Small tables with named rows and columns. After each table, cells are looked up by row and column.

lebepa
         bikim    tati   zipo  luninuz    tesi
mil      0.511   0.254  0.858    0.448  -0.139
zomozib  0.287  -0.894  0.005    0.459   0.893
goguvel  0.955  -0.229  0.867   -0.245   0.665
vov      0.908  -0.515  0.948   -0.475   0.663

mil, bikim => 0.511
mil, zipo => 0.858
vov, luninuz => -0.475
vov, tesi => 0.663
vov, tati => -0.515
mil, tesi => -0.139
goguvel, luninuz => -0.245
zomozib, tesi => 0.893
zomozib, tati => -0.894
goguvel, zipo => 0.867

rov
|  | bib | tifur | kodogi | pum | redamar | zezezas | topupub | fegekev | zazutus | zezup |
|---|---|---|---|---|---|---|---|---|---|---|
| vuf | 7.5 | -8.4 | 22.4 | -37.0 | 43.6 | -9.2 | 10.0 | -39.1 | 11.0 | -31.4 |
| remutup | 61.3 | 26.6 | 0.8 | -48.6 | 43.6 | -11.5 | -13.2 | -70.8 | 44.2 | -33.1 |
| laf | 16.2 | 0.1 | 7.3 | -38.8 | 43.6 | -20.6 | 20.0 | -21.2 | 58.6 | -58.7 |
| rakug | 5.2 | -6.7 | 15.1 | -37.2 | 43.6 | -8.4 | 14.3 | -37.7 | 7.9 | -31.5 |
| rila | 11.6 | 2.3 | 0.4 | -35.0 | 43.6 | -22.7 | 14.7 | -22.3 | 48.0 | -58.1 |
| relerub | 61.0 | 28.9 | 1.5 | -49.3 | 43.6 | -13.4 | -15.9 | -67.0 | 43.4 | -33.6 |
| viz | 8.7 | -7.9 | 35.9 | -21.2 | 43.6 | -8.9 | -25.6 | 33.9 | 42.2 | -43.5 |
| dul | 5.5 | -4.3 | 9.4 | -47.0 | 43.6 | -15.3 | 14.3 | -41.4 | 8.9 | -39.7 |
| fus | 61.0 | 19.7 | 11.5 | -40.6 | 43.6 | -4.2 | -14.8 | -68.1 | 51.0 | -22.9 |
| vadosob | 6.6 | -6.3 | 8.5 | -42.1 | 43.6 | -14.5 | 15.5 | -44.1 | 9.9 | -35.9 |
| biva | 50.9 | 23.2 | 12.8 | -45.8 | 43.6 | -6.5 | -4.6 | -73.9 | 41.8 | -35.7 |
| meba | 64.7 | 25.5 | 2.5 | -47.0 | 43.6 | -10.1 | -14.0 | -70.1 | 46.3 | -33.8 |
| feku | 14.8 | 3.9 | -0.7 | -44.9 | 43.6 | -16.7 | 25.7 | -25.2 | 45.4 | -51.9 |

viz, tifur -> -7.9
vadosob, zazutus -> 9.9
feku, pum -> -44.9
vadosob, bib -> 6.6
rakug, tifur -> -6.7
vuf, tifur -> -8.4
biva, pum -> -45.8
viz, pum -> -21.2
laf, kodogi -> 7.3
laf, zezup -> -58.7
rakug, bib -> 5.2
feku, bib -> 14.8
viz, redamar -> 43.6
dul, pum -> -47.0

febatu
         veb  nibuta  lanufe  dup  ruzu  doradip  sasu  zuzavak  fem
novusef  819     649     419  483   320      365   616      492  343
gebi     761     738     419  545   352      332   577      517  343
zigaru   355     160     465  339   576      595   461      409  567
sot      703     738     501  648   257      233   500      517  365
gutined  239     293     483  380   608      628   403      442  544
vigarar  181     160     492  339   608      628   403      400  589
rud      181     515     555  545   576      529   383      500  567
motosal  239     338     483  360   608      661   403      450  567
fezomap  181     338     510  421   608      595   383      459  567
fidive   876     515     428  524   257      266   616      459  365
ziz      355     160     555  524   448      365   383      400  589
laru     876     649     419  565   257      266   596      492  343
bunop    587     649     465  565   384      365   480      508  410
zol      819     560     456  607   257      233   558      475  365

fem of laru = 343
ruzu of gutined = 608
sasu of gebi = 577
dup of motosal = 360
fem of gebi = 343
dup of zol = 607
ruzu of novusef = 320
zuzavak of zigaru = 409
veb of gebi = 761
zuzavak of vigarar = 400

Table lizadem
,pobor,suvigid,kol,sil,mazona
foso,180,150,121,107,130
lubivan,180,150,117,117,139
galaf,209,161,111,102,112
sol,120,95,71,89,115
pulol,54,54,94,133,175

What is the kol of pulol in lizadem?
94
What is the mazona of galaf in lizadem?
112
What is the suvigid of galaf in lizadem?
161
What is the pobor of lubivan in lizadem?
180
What is the kol of foso in lizadem?
121
What is the kol of galaf in lizadem?
111
What is the mazona of lubivan in lizadem?
139
What is the sil of foso in lizadem?
107
Row with the largest pobor: galaf

Table namud
cols = kupotu, sosug, tizo, sulovuz, vemekud, valu, pemug
dabesi: [98, 154, 114, 114, 87, 22, 140]
rotu: [207, 120, 121, 141, 93, 22, 85]
botefov: [94, 102, 79, 146, 89, 22, 173]
remo: [124, 94, 100, 134, 183, 22, 178]
pid: [103, 123, 112, 135, 133, 22, 198]
sude: [146, 81, 99, 134, 142, 22, 48]
sunizav: [92, 114, 122, 70, 100, 22, 99]

What is the valu of remo in namud?
22
What is the tizo of sunizav in namud?
122
What is the sulovuz of dabesi in namud?
114
What is the vemekud of sunizav in namud?
100
What is the vemekud of rotu in namud?
93
What is the sosug of pid in namud?
123
What is the pemug of dabesi in namud?
140
What is the valu of botefov in namud?
22
What is the sulovuz of sunizav in namud?
70
What is the kupotu of sunizav in namud?
92
What is the tizo of pid in namud?
112
What is the kupotu of botefov in namud?
94
What is the kupotu of remo in namud?
124
What is the valu of sunizav in namud?
22

tima
|  | vol | taral | meb | disofi | mimut | foduloz | novaz | ged | bazoteg | nemep |
|---|---|---|---|---|---|---|---|---|---|---|
| fisi | 49 | 130 | 35 | 108 | 56 | 154 | 46 | 86 | 89 | 71 |
| ser | 174 | 146 | 191 | 171 | 115 | 86 | 87 | 137 | 30 | 153 |
| kelapu | 141 | 110 | 109 | 115 | 181 | 188 | 158 | 49 | 123 | 66 |
| dared | 191 | 37 | 5 | 47 | 97 | 73 | 113 | 139 | 182 | 68 |
| kule | 65 | 91 | 64 | 77 | 174 | 150 | 106 | 138 | 255 | 107 |
| pomaliv | 70 | 216 | 53 | 36 | 82 | 144 | 99 | 184 | 162 | 146 |
| getilef | 91 | 93 | 58 | 193 | 208 | 36 | 79 | 114 | 116 | 88 |
| fezi | 97 | 60 | 66 | 129 | 90 | 183 | 128 | 161 | 69 | 73 |

meb of fezi is 66
meb of pomaliv is 53
mimut of kelapu is 181
bazoteg of fisi is 89
novaz of ser is 87
foduloz of fezi is 183
novaz of fezi is 128
vol of fisi is 49
disofi of dared is 47
foduloz of pomaliv is 144
bazoteg of pomaliv is 162
disofi of ser is 171
ged of pomaliv is 184
mimut of dared is 97
novaz of getilef is 79

lareba
|  | dov | bosov | buv |
|---|---|---|---|
| ribogi | -10 | -15 | -5 |
| famepap | 9 | 32 | -10 |
| bok | 8 | -13 | 24 |
| mufame | -40 | 57 | -72 |
| sekit | -44 | 22 | -51 |
| zipazi | 33 | -67 | 58 |
| fope | -18 | 11 | -91 |
| zigo | 5 | -22 | -20 |

What is the bosov of fope in lareba?
11
What is the buv of famepap in lareba?
-10
What is the bosov of zipazi in lareba?
-67
What is the buv of sekit in lareba?
-51
What is the dov of zipazi in lareba?
33
What is the buv of bok in lareba?
24
What is the buv of zigo in lareba?
-20
What is the bosov of mufame in lareba?
57
What is the bosov of sekit in lareba?
22
What is the dov of zigo in lareba?
5
Which row has the largest bosov? mufame

Table fom
	fir	pef	pamudu	koleros	bag	gepi
bife	842	175	174	300	699	796
galeno	880	641	401	197	239	617
tid	422	505	365	339	563	381
ginuf	707	472	631	825	505	459

What is the fir of tid in fom?
422
What is the fir of bife in fom?
842
What is the bag of galeno in fom?
239
What is the koleros of galeno in fom?
197
What is the gepi of tid in fom?
381
What is the gepi of galeno in fom?
617
What is the koleros of tid in fom?
339
What is the gepi of ginuf in fom?
459
What is the pamudu of galeno in fom?
401
What is the pef of bife in fom?
175
What is the pef of tid in fom?
505
What is the gepi of bife in fom?
796
What is the fir of galeno in fom?
880
What is the pamudu of ginuf in fom?
631
What is the pamudu of bife in fom?
174
What is the bag of ginuf in fom?
505
What is the bag of bife in fom?
699
What is the pef of galeno in fom?
641
Which row has the largest pamudu? ginuf

